Below are the code and all the weights of a small trained network. Each question names an input and a class and asks about switching units off, where a switched-off unit gives its printed mean instead of its output.

import numpy as np


def w(rows, s, z=0):
    codes = np.array(rows[::2]) - 128.0
    scale = np.full(codes.shape[1], s)
    scale[-1] = z or s
    return codes * scale


def f(y):
    return y / 2 * (1 + np.tanh(0.7978845608 * (y + 0.044715 * y**3)))


def log_softmax(a):
    a = a - a.max(-1, keepdims=True)
    return a - np.log(np.exp(a).sum(-1, keepdims=True))


def net(x, mask):
    res = np.array(x, float).reshape(1, 6) / 4 @ E
    y = f(res @ A[0][:, :-1].T + A[0][:, -1])
    res = res + np.where(mask, y, B[0][:, -1]) @ B[0][:, :-1]
    return log_softmax(res[-1] @ U[:, :-1].T + U[:, -1])


A, B = {}, {}
E = w([
[199,208,129,73],'x0',
[126,130,122,125],'x1',
[84,112,190,12],'x2',
[129,129,128,129],'x3',
[222,79,78,101],'x4',
[127,127,132,128],'x5',
],0.011)
A[0] = w([
[119,235,153,157,210],'N0',
[91,78,153,95,128],'N1',
[175,185,112,95,172],'N2',
[85,146,157,188,238],'N3',
[108,107,126,168,87],'N4',
[153,136,172,2,145],'N5',
[196,56,119,90,254],'N6',
],0.016,0.0042)
B[0] = w([
[175,235,178,8,213],'N0',
[169,60,59,38,178],'N1',
[180,246,186,255,201],'N2',
[30,195,39,172,205],'N3',
[92,137,159,169,157],'N4',
[17,122,209,148,251],'N5',
[115,9,175,201,226],'N6',
],0.0079,0.013)
U = w([
[47,132,170,213,158],'0',
[182,182,145,104,138],'1',
[43,66,61,55,70],'2',
[116,139,212,87,103],'3',
[135,52,67,203,252],'4',
[231,123,171,192,73],'5',
[133,4,123,66,89],'6',
],0.014,0.0035)

Each question gives the input, the list of numbers given to net, and the class t.
The units are the neurons (one row each of A and B). Each row of codes is followed by its name. A weight is (code - 128) times the scale printed after its matrix; where a second scale follows, it is the last column's (A, B and U).
mask holds one flag per neuron, in row order. A switched-off neuron (its flag False) gives its mean, the last column of its row in B, instead of its output. The means were averaged over made-up inputs and are rounded, as every weight is.
A unit's drop is (log p(t) with every unit on - log p(t) with that unit switched off) / (log p(t) with every unit on - log p(t) with every unit switched off).
The circuit of an input: a set's keep is (log p(t) with only the set's units on - log p(t) with every unit switched off) / (log p(t) with every unit on - log p(t) with every unit switched off). Starting from all 7 units, units are removed one at a time, each time the one whose removal leaves the highest keep (on an exact tie, the one counted first), for as long as the keep stays at least 0.8.
circuit, biggest first: the units of the circuit, biggest drop first
unit that matters most: the unit with the biggest drop
k most important neurons: the k neurons with the biggest drops, biggest first
input [1,5,-1,8,-7,-4], class 1: circuit, biggest first => [N0; N5]
input [-7,-1,2,0,-5,6], class 2: circuit, biggest first => [N1; N2]
input [7,-7,3,-2,3,-6], class 0: circuit, biggest first => [N5; N2]
input [0,-3,5,-1,-3,-6], class 2: unit that matters most => N2
input [2,6,-1,-3,1,-1], class 5: 3 most important neurons => [N5; N3; N0]
input [0,-3,3,-2,-7,-2], class 2: circuit, biggest first => [N2; N1]
input [3,-3,0,4,-3,8], class 1: circuit, biggest first => [N6; N5]
input [1,-1,-4,-2,-2,-6], class 1: circuit, biggest first => [N5; N6]
input [4,0,-1,-6,-2,8], class 1: circuit, biggest first => [N6; N5]
input [0,-5,-6,-8,1,-7], class 4: circuit, biggest first => [N5; N2]
input [-3,-3,1,3,-6,-4], class 2: 2 most important neurons => [N2; N5]
input [-1,-7,-3,-1,4,-1], class 4: circuit, biggest first => [N0; N5]
input [-1,7,0,-6,2,-7], class 4: 2 most important neurons => [N0; N5]
input [-5,-8,8,-4,1,-5], class 6: circuit, biggest first => [N1]
input [0,3,8,8,3,1], class 6: 3 most important neurons => [N1; N3; N6]
input [8,-3,-1,-3,3,-7], class 5: 2 most important neurons => [N2; N3]
input [5,0,-3,4,-2,1], class 1: 2 most important neurons => [N0; N6]
input [1,3,-3,4,3,8], class 5: 3 most important neurons => [N3; N5; N1]
input [0,0,8,8,-7,1], class 2: 2 most important neurons => [N1; N2]
input [5,4,1,3,-7,-4], class 3: circuit, biggest first => [N0]
input [-6,5,1,-3,2,1], class 6: 4 most important neurons => [N2; N1; N3; N5]
input [2,-8,-7,-8,-8,-8], class 1: 3 most important neurons => [N0; N5; N6]
input [3,6,6,-6,4,8], class 0: 2 most important neurons => [N5; N0]
